Below are the code and all the weights of a small trained network. Each question names an input and a target symbol and asks about switching units off, where a switched-off unit gives its printed mean instead of its output.

import numpy as np


def w(rows, s, z=0):
    codes = np.array(rows[::2]) - 128.0
    scale = np.full(codes.shape[1], s)
    scale[-1] = z or s
    return codes * scale


def softmax(a):
    e = np.exp(a - a.max(-1, keepdims=True))
    return e / e.sum(-1, keepdims=True)


def log_softmax(a):
    a = a - a.max(-1, keepdims=True)
    return a - np.log(np.exp(a).sum(-1, keepdims=True))


def net(x, mask):
    ids = ['βγδεζηθλμξστφψω'.index(c) for c in x.split()]
    T = len(ids)
    res = E[ids] + P[:T]
    u = 0
    for l in range(3):
        r = res
        for j in range(2):
            rows = slice(4 * j, 4 * j + 4)
            q, k, v = (r @ M[l][rows].T for M in (Q, K, V))
            z = softmax(np.where(np.tri(T) > 0, q @ k.T / 4**0.5, -1e9)) @ v
            o = O[l][rows]
            res = res + np.where(mask[u + j], z, o[:, -1]) @ o[:, :-1]
        u += 2
    return log_softmax(res[-1] @ U[:, :-1].T + U[:, -1])


Q, K, V, O = {}, {}, {}, {}
E = w([
[204,133,163,44,59],'β',
[113,137,191,142,161],'γ',
[80,189,79,204,196],'δ',
[122,173,65,42,101],'ε',
[135,103,145,137,117],'ζ',
[144,143,209,82,130],'η',
[180,108,178,59,126],'θ',
[128,129,54,24,131],'λ',
[9,160,156,169,166],'μ',
[60,170,39,105,102],'ξ',
[180,116,119,126,52],'σ',
[65,147,168,101,19],'τ',
[87,141,110,6,190],'φ',
[36,125,61,90,161],'ψ',
[181,207,117,167,220],'ω',
],0.018)
P = w([
[240,49,115,150,254],'0',
[87,166,167,157,132],'1',
[116,157,166,146,142],'2',
[121,161,157,137,159],'3',
[130,162,157,126,153],'4',
[129,166,153,114,153],'5',
[128,171,150,106,160],'6',
[135,166,143,98,157],'7',
[125,178,139,89,149],'8',
[122,175,136,78,143],'9',
[125,174,132,63,139],'10',
[128,165,132,75,147],'11',
[151,155,135,68,154],'12',
],0.0071)
Q[0] = w([
[204,106,139,53,131],'L0H1',
[96,140,254,113,116],'L0H1',
[30,88,26,151,124],'L0H1',
[72,43,81,90,10],'L0H1',
[67,58,107,128,101],'L0H2',
[99,213,131,100,73],'L0H2',
[126,65,133,133,86],'L0H2',
[133,119,159,169,68],'L0H2',
],0.0098)
K[0] = w([
[166,179,124,22,168],'L0H1',
[121,139,247,108,118],'L0H1',
[47,90,45,156,78],'L0H1',
[137,90,135,126,26],'L0H1',
[160,205,130,82,113],'L0H2',
[150,142,120,166,200],'L0H2',
[75,151,134,163,110],'L0H2',
[97,147,125,73,130],'L0H2',
],0.012)
V[0] = w([
[179,53,69,217,91],'L0H1',
[107,76,101,112,124],'L0H1',
[138,42,130,198,175],'L0H1',
[100,94,49,153,41],'L0H1',
[132,67,105,190,102],'L0H2',
[223,184,179,130,83],'L0H2',
[161,19,100,105,132],'L0H2',
[132,254,109,101,75],'L0H2',
],0.0084)
O[0] = w([
[53,227,165,57,215,1],'L0H1',
[154,156,149,202,158,94],'L0H1',
[99,254,141,83,166,65],'L0H1',
[154,170,88,118,252,26],'L0H1',
[88,204,78,147,193,64],'L0H2',
[165,148,63,101,57,141],'L0H2',
[188,159,201,17,133,88],'L0H2',
[122,41,59,141,74,139],'L0H2',
],0.0058,0.0074)
Q[1] = w([
[69,164,118,126,51],'L1H1',
[108,124,212,84,65],'L1H1',
[179,114,71,101,149],'L1H1',
[39,175,102,97,154],'L1H1',
[115,95,222,111,84],'L1H2',
[175,32,82,211,191],'L1H2',
[164,215,68,2,227],'L1H2',
[71,144,198,82,90],'L1H2',
],0.0091)
K[1] = w([
[107,124,90,156,80],'L1H1',
[127,107,196,164,155],'L1H1',
[143,50,82,98,103],'L1H1',
[102,156,119,135,153],'L1H1',
[109,81,174,32,167],'L1H2',
[246,208,122,191,112],'L1H2',
[122,118,79,177,35],'L1H2',
[83,108,154,56,204],'L1H2',
],0.012)
V[1] = w([
[132,188,158,179,125],'L1H1',
[117,146,177,128,123],'L1H1',
[154,60,141,123,121],'L1H1',
[141,147,160,104,76],'L1H1',
[73,138,134,81,151],'L1H2',
[126,77,130,53,171],'L1H2',
[104,82,114,184,137],'L1H2',
[254,176,165,213,137],'L1H2',
],0.0096)
O[1] = w([
[216,3,157,184,153,70],'L1H1',
[153,93,135,30,180,138],'L1H1',
[70,187,120,201,109,253],'L1H1',
[83,118,96,145,210,221],'L1H1',
[201,73,143,93,241,113],'L1H2',
[203,51,147,48,132,190],'L1H2',
[139,96,62,70,64,78],'L1H2',
[89,224,146,35,82,193],'L1H2',
],0.006,0.0052)
Q[2] = w([
[91,49,123,75,103],'L2H1',
[206,197,236,250,122],'L2H1',
[123,103,71,93,195],'L2H1',
[126,39,206,110,72],'L2H1',
[132,68,156,98,150],'L2H2',
[186,185,85,144,241],'L2H2',
[136,144,223,152,104],'L2H2',
[103,102,185,167,110],'L2H2',
],0.013)
K[2] = w([
[72,69,144,61,155],'L2H1',
[232,193,190,185,146],'L2H1',
[58,2,100,121,49],'L2H1',
[158,126,126,83,190],'L2H1',
[159,99,153,125,131],'L2H2',
[131,132,122,204,79],'L2H2',
[134,216,166,75,153],'L2H2',
[172,187,112,102,177],'L2H2',
],0.014)
V[2] = w([
[157,144,120,5,101],'L2H1',
[159,131,229,204,95],'L2H1',
[51,98,229,105,210],'L2H1',
[153,73,149,153,7],'L2H1',
[179,74,52,19,30],'L2H2',
[242,181,30,210,186],'L2H2',
[173,148,93,69,238],'L2H2',
[2,36,70,148,167],'L2H2',
],0.0095)
O[2] = w([
[132,183,153,73,235,253],'L2H1',
[115,115,121,81,25,65],'L2H1',
[27,112,135,112,150,151],'L2H1',
[164,130,195,98,72,55],'L2H1',
[182,115,188,134,245,205],'L2H2',
[188,132,59,206,147,67],'L2H2',
[186,169,91,84,144,220],'L2H2',
[84,82,84,82,143,30],'L2H2',
],0.012,0.0062)
U = w([
[158,161,227,196,106,10],'β',
[51,169,107,78,76,136],'γ',
[53,171,45,203,113,116],'δ',
[220,60,167,176,129,105],'ε',
[74,202,50,86,144,55],'ζ',
[99,127,229,147,60,66],'η',
[85,197,160,122,134,73],'θ',
[147,116,113,135,180,142],'λ',
[92,28,90,75,95,161],'μ',
[170,39,77,190,157,180],'ξ',
[128,212,95,180,155,68],'σ',
[149,1,194,161,81,185],'τ',
[123,26,138,62,151,181],'φ',
[24,70,83,157,206,139],'ψ',
[196,188,122,147,57,255],'ω',
],0.0071,0.0092)

Each question gives the input, a string of symbols that net reads in full, and the target symbol t.
The units are the heads (4 rows each of Q, K, V and O). Each row of codes is followed by its name. A weight is (code - 128) times the scale printed after its matrix; where a second scale follows, it is the last column's (O and U).
mask holds one flag per head, layer by layer. A switched-off head (its flag False) gives its mean, the last column of its rows in O, instead of its output. The means were averaged over made-up inputs and are rounded, as every weight is.
A unit's drop is (log p(t) with every unit on - log p(t) with that unit switched off) / (log p(t) with every unit on - log p(t) with every unit switched off).
The circuit of an input: a set's keep is (log p(t) with only the set's units on - log p(t) with every unit switched off) / (log p(t) with every unit on - log p(t) with every unit switched off). Starting from all 6 units, units are removed one at a time, each time the one whose removal leaves the highest keep (on an exact tie, the one counted first), for as long as the keep stays at least 0.8.
units of the circuit, in order: the units of the circuit, biggest drop first
unit that matters most: the unit with the biggest drop
heads that matter: for each layer, one digit per head in row order, 1 if its drop is at least 0.15 and else 0, layers parted by /
input δ η γ γ τ ω σ, target δ: heads that matter => 10 / 00 / 11
input δ β η, target δ: units of the circuit, in order => [L0H1; L2H2; L2H1]
input λ τ μ λ φ γ, target λ: unit that matters most => L0H1
input ω δ μ τ γ τ ψ φ δ μ, target ω: units of the circuit, in order => [L0H1; L1H1; L2H2; L2H1]
input λ ψ θ μ ζ δ ξ, target ξ: heads that matter => 10 / 01 / 11
input η γ μ σ δ δ β, target η: units of the circuit, in order => [L2H2; L1H2; L2H1]
input δ γ σ γ ω δ ζ ω φ φ ω φ γ, target δ: heads that matter => 11 / 00 / 11
input λ λ σ ω ω θ, target λ: units of the circuit, in order => [L0H2; L2H1; L2H2; L0H1]
input β θ τ, target β: units of the circuit, in order => [L2H2; L0H2]
input ε γ ψ ω ω η γ, target ε: heads that matter => 11 / 01 / 11
input τ φ η, target τ: heads that matter => 10 / 01 / 10
input β τ μ ζ ξ ψ ζ ω λ θ η γ σ, target β: units of the circuit, in order => [L2H2; L0H2; L1H2]
input ω γ β δ τ θ, target ω: heads that matter => 10 / 00 / 01
input τ τ ξ, target τ: heads that matter => 00 / 10 / 11
input η ω ω ξ γ λ ω μ, target η: unit that matters most => L2H2
input ψ ψ ξ γ τ γ φ δ, target δ: units of the circuit, in order => [L1H2; L0H1; L2H2; L0H2]
input γ ε γ λ μ μ δ δ μ, target γ: heads that matter => 11 / 00 / 11
input ξ ξ δ γ φ γ φ θ ξ ξ β, target ξ: units of the circuit, in order => [L0H1; L2H2; L2H1]
input ε μ ε θ ξ γ, target ε: heads that matter => 10 / 00 / 11
input ψ σ ω θ μ δ ε ζ, target ψ: units of the circuit, in order => [L2H1; L0H1; L0H2]
input ω γ ω γ ξ τ β τ τ, target ω: heads that matter => 00 / 10 / 01
input ε γ φ β γ δ τ ψ λ, target ψ: heads that matter => 10 / 10 / 01
input γ σ β θ, target γ: units of the circuit, in order => [L0H1; L2H1; L0H2; L2H2]
input β σ β γ ξ λ δ, target δ: heads that matter => 10 / 11 / 11
input σ ω η τ δ ω θ, target σ: unit that matters most => L0H1
input η ω η θ ξ φ λ θ θ β, target η: units of the circuit, in order => [L0H1; L0H2; L2H2; L1H2]
input ε φ ω δ φ η λ ε ω ω θ, target ε: unit that matters most => L0H1
input μ λ ξ θ η θ μ ε γ ε θ ω λ, target ω: heads that matter => 11 / 11 / 10
input δ δ λ δ ψ θ ψ λ φ θ θ, target δ: heads that matter => 11 / 00 / 11
